Here is a tiny trained network, its code and every weight. The questions are about switching its units off for an input and a target symbol, where a switched-off unit gives its printed mean instead of its output.

import numpy as np


def w(rows, s, z=0):
    codes = np.array(rows[::2]) - 128.0
    scale = np.full(codes.shape[1], s)
    scale[-1] = z or s
    return codes * scale


def norm(h):
    return h / np.sqrt((h * h).mean(-1, keepdims=True) + 1e-5)


def f(y):
    return np.maximum(y, 0)


def softmax(a):
    e = np.exp(a - a.max(-1, keepdims=True))
    return e / e.sum(-1, keepdims=True)


def log_softmax(a):
    a = a - a.max(-1, keepdims=True)
    return a - np.log(np.exp(a).sum(-1, keepdims=True))


def net(x, mask):
    ids = ['ΔΛΞζητψω'.index(c) for c in x.split()]
    T = len(ids)
    res = E[ids] + P[:T]
    r = norm(res)
    for j in range(2):
        rows = slice(2 * j, 2 * j + 2)
        q, k, v = (r @ M[0][rows].T for M in (Q, K, V))
        z = softmax(np.where(np.tri(T) > 0, q @ k.T / 2**0.5, -1e9)) @ v
        o = O[0][rows]
        res = res + np.where(mask[j], z, o[:, -1]) @ o[:, :-1]
    y = f(norm(res) @ A[0][:, :-1].T + A[0][:, -1])
    res = res + np.where(mask[2:14], y, B[0][:, -1]) @ B[0][:, :-1]
    return log_softmax(norm(res)[-1] @ U[:, :-1].T + U[:, -1])


Q, K, V, O, A, B = {}, {}, {}, {}, {}, {}
E = w([
[136,81,136,51,108,114,89,185],'Δ',
[205,99,142,64,150,234,113,85],'Λ',
[160,214,179,108,23,151,128,113],'Ξ',
[96,126,92,85,55,97,202,59],'ζ',
[175,77,115,127,226,147,131,129],'η',
[146,221,154,152,117,166,180,59],'τ',
[114,244,125,96,140,60,75,116],'ψ',
[151,188,224,145,155,164,193,192],'ω',
],0.0012)
P = w([
[106,112,119,181,91,139,159,146],'0',
[118,162,80,116,111,154,176,158],'1',
[147,98,214,91,159,40,130,71],'2',
[108,113,115,171,134,140,72,130],'3',
[157,169,111,79,127,132,151,139],'4',
[129,119,163,4,176,93,118,76],'5',
[115,133,108,151,77,161,183,176],'6',
],0.0026)
Q[0] = w([
[184,202,99,36,111,145,255,162],'h0',
[90,131,86,192,83,180,127,178],'h0',
[192,181,124,8,125,141,237,151],'h1',
[146,119,172,77,177,81,102,83],'h1',
],0.0096)
K[0] = w([
[125,131,85,60,205,135,43,127],'h0',
[121,97,90,255,85,165,75,174],'h0',
[134,144,95,44,204,144,55,96],'h1',
[132,152,197,4,155,98,212,89],'h1',
],0.0069)
V[0] = w([
[110,30,117,88,91,112,109,222],'h0',
[110,194,170,66,4,120,67,129],'h0',
[67,127,33,116,146,66,127,45],'h1',
[118,173,146,169,177,8,117,217],'h1',
],0.0032)
O[0] = w([
[192,165,87,93,160,50,203,134,57],'h0',
[152,103,64,254,93,83,87,202,249],'h0',
[130,120,134,215,215,146,139,15,133],'h1',
[103,141,8,49,173,206,111,138,90],'h1',
],0.0034,0.0013)
A[0] = w([
[130,178,171,130,50,76,135,144,92],'n0',
[208,157,66,121,150,90,192,175,1],'n1',
[37,117,116,101,140,102,138,55,109],'n2',
[66,86,100,137,104,145,212,161,182],'n3',
[153,38,84,71,169,99,155,126,40],'n4',
[139,63,120,151,127,69,90,160,185],'n5',
[40,139,191,177,95,208,125,172,33],'n6',
[196,134,105,104,171,100,79,91,78],'n7',
[128,115,176,49,149,151,145,85,111],'n8',
[157,59,175,113,158,114,158,102,42],'n9',
[138,117,161,189,172,94,149,90,166],'n10',
[121,172,3,172,147,203,95,128,29],'n11',
],0.0041,0.0037)
B[0] = w([
[165,47,139,104,209,176,149,133,225],'n0',
[224,110,3,88,95,48,129,62,160],'n1',
[185,125,122,118,122,121,164,202,188],'n2',
[109,168,155,134,154,104,38,113,243],'n3',
[170,148,163,232,129,146,82,182,148],'n4',
[110,161,145,122,110,131,196,112,252],'n5',
[109,78,77,94,86,94,152,58,174],'n6',
[73,75,151,104,66,172,98,160,178],'n7',
[87,165,100,192,122,117,173,108,214],'n8',
[116,61,40,145,107,146,102,135,159],'n9',
[155,165,112,97,145,140,69,142,242],'n10',
[119,36,91,162,236,172,157,145,230],'n11',
],0.0047,0.0023)
U = w([
[217,122,30,80,109,39,157,119,128],'Δ',
[193,64,254,76,173,146,172,133,122],'Λ',
[104,121,143,231,28,108,144,235,79],'Ξ',
[172,231,183,201,148,127,28,84,22],'ζ',
[42,232,131,111,131,133,254,101,253],'η',
[55,53,127,121,43,125,100,9,164],'τ',
[88,57,60,179,232,180,122,153,121],'ψ',
[74,158,125,3,104,159,39,195,135],'ω',
],0.0063,0.00055)

Each question gives the input, a string of symbols that net reads in full, and the target symbol t.
The units are the heads (2 rows each of Q, K, V and O) and the neurons (one row each of A and B). Each row of codes is followed by its name. A weight is (code - 128) times the scale printed after its matrix; where a second scale follows, it is the last column's (O, A, B and U).
mask holds one flag per unit, heads first, then neurons. A switched-off unit (its flag False) gives its mean, the last column of its rows in O or B, instead of its output. The means were averaged over made-up inputs and are rounded, as every weight is.
A unit's drop is (log p(t) with every unit on - log p(t) with that unit switched off) / (log p(t) with every unit on - log p(t) with every unit switched off).
The circuit of an input: a set's keep is (log p(t) with only the set's units on - log p(t) with every unit switched off) / (log p(t) with every unit on - log p(t) with every unit switched off). Starting from the 12 units with the biggest drops (on a tie, the unit counted first), units are removed one at a time, each time the one whose removal leaves the highest keep (on an exact tie, the one counted first), for as long as the keep stays at least 0.8.
circuit, biggest first: the units of the circuit, biggest drop first
unit that matters most: the unit with the biggest drop
top k neurons: the k neurons with the biggest drops, biggest first
which heads matter: for each layer, one digit per head in row order, 1 if its drop is at least 0.15 and else 0, layers parted by /
input ψ ω ζ τ Δ Ξ η, target τ: circuit, biggest first -> h0, n6
input Λ ζ η Δ Λ ω, target η: which heads matter -> 00
input ζ Ξ τ ω ψ η η, target ω: circuit, biggest first -> h1, n3
input ζ ω Δ Δ ω ω η, target Δ: circuit, biggest first -> h0, n1
input ω ζ τ τ Ξ ζ ω, target τ: circuit, biggest first -> n6, h0
input ζ Ξ Λ ω ζ, target Λ: top 2 neurons -> n0, n11
input Λ ψ ψ η τ, target η: unit that matters most -> h0
input ζ ψ Λ Δ, target ζ: circuit, biggest first -> h1, n10, n11
input Ξ ω ζ ζ ψ Δ ψ, target ζ: circuit, biggest first -> h1, n10
input τ ζ Ξ Λ η Δ Δ, target Λ: circuit, biggest first -> h1, n0, h0
input τ Δ ω, target η: which heads matter -> 01
input Λ ζ ω ω τ ψ Δ, target ω: circuit, biggest first -> h1, n3
input ψ τ η ψ ω, target ψ: circuit, biggest first -> h1, n11
input η ψ τ ψ ζ, target ψ: unit that matters most -> n11
input ζ τ τ ψ, target ζ: which heads matter -> 01
input Λ η Ξ ω ψ, target ψ: circuit, biggest first -> n11, h1
input Λ η ψ ζ, target Λ: which heads matter -> 01
input ω ω η, target ψ: top 3 neurons -> n9, n8, n4
input Ξ Ξ ζ η ψ ψ Ξ, target η: which heads matter -> 10
input ψ ψ ψ ζ ζ ψ ω, target ζ: unit that matters most -> h1
input ω ω η Λ Δ, target Δ: which heads matter -> 10
input η Λ Δ, target Ξ: which heads matter -> 01
input Ξ Ξ ω Λ, target Ξ: circuit, biggest first -> h1, h0, n5
input τ ω Λ, target τ: which heads matter -> 00
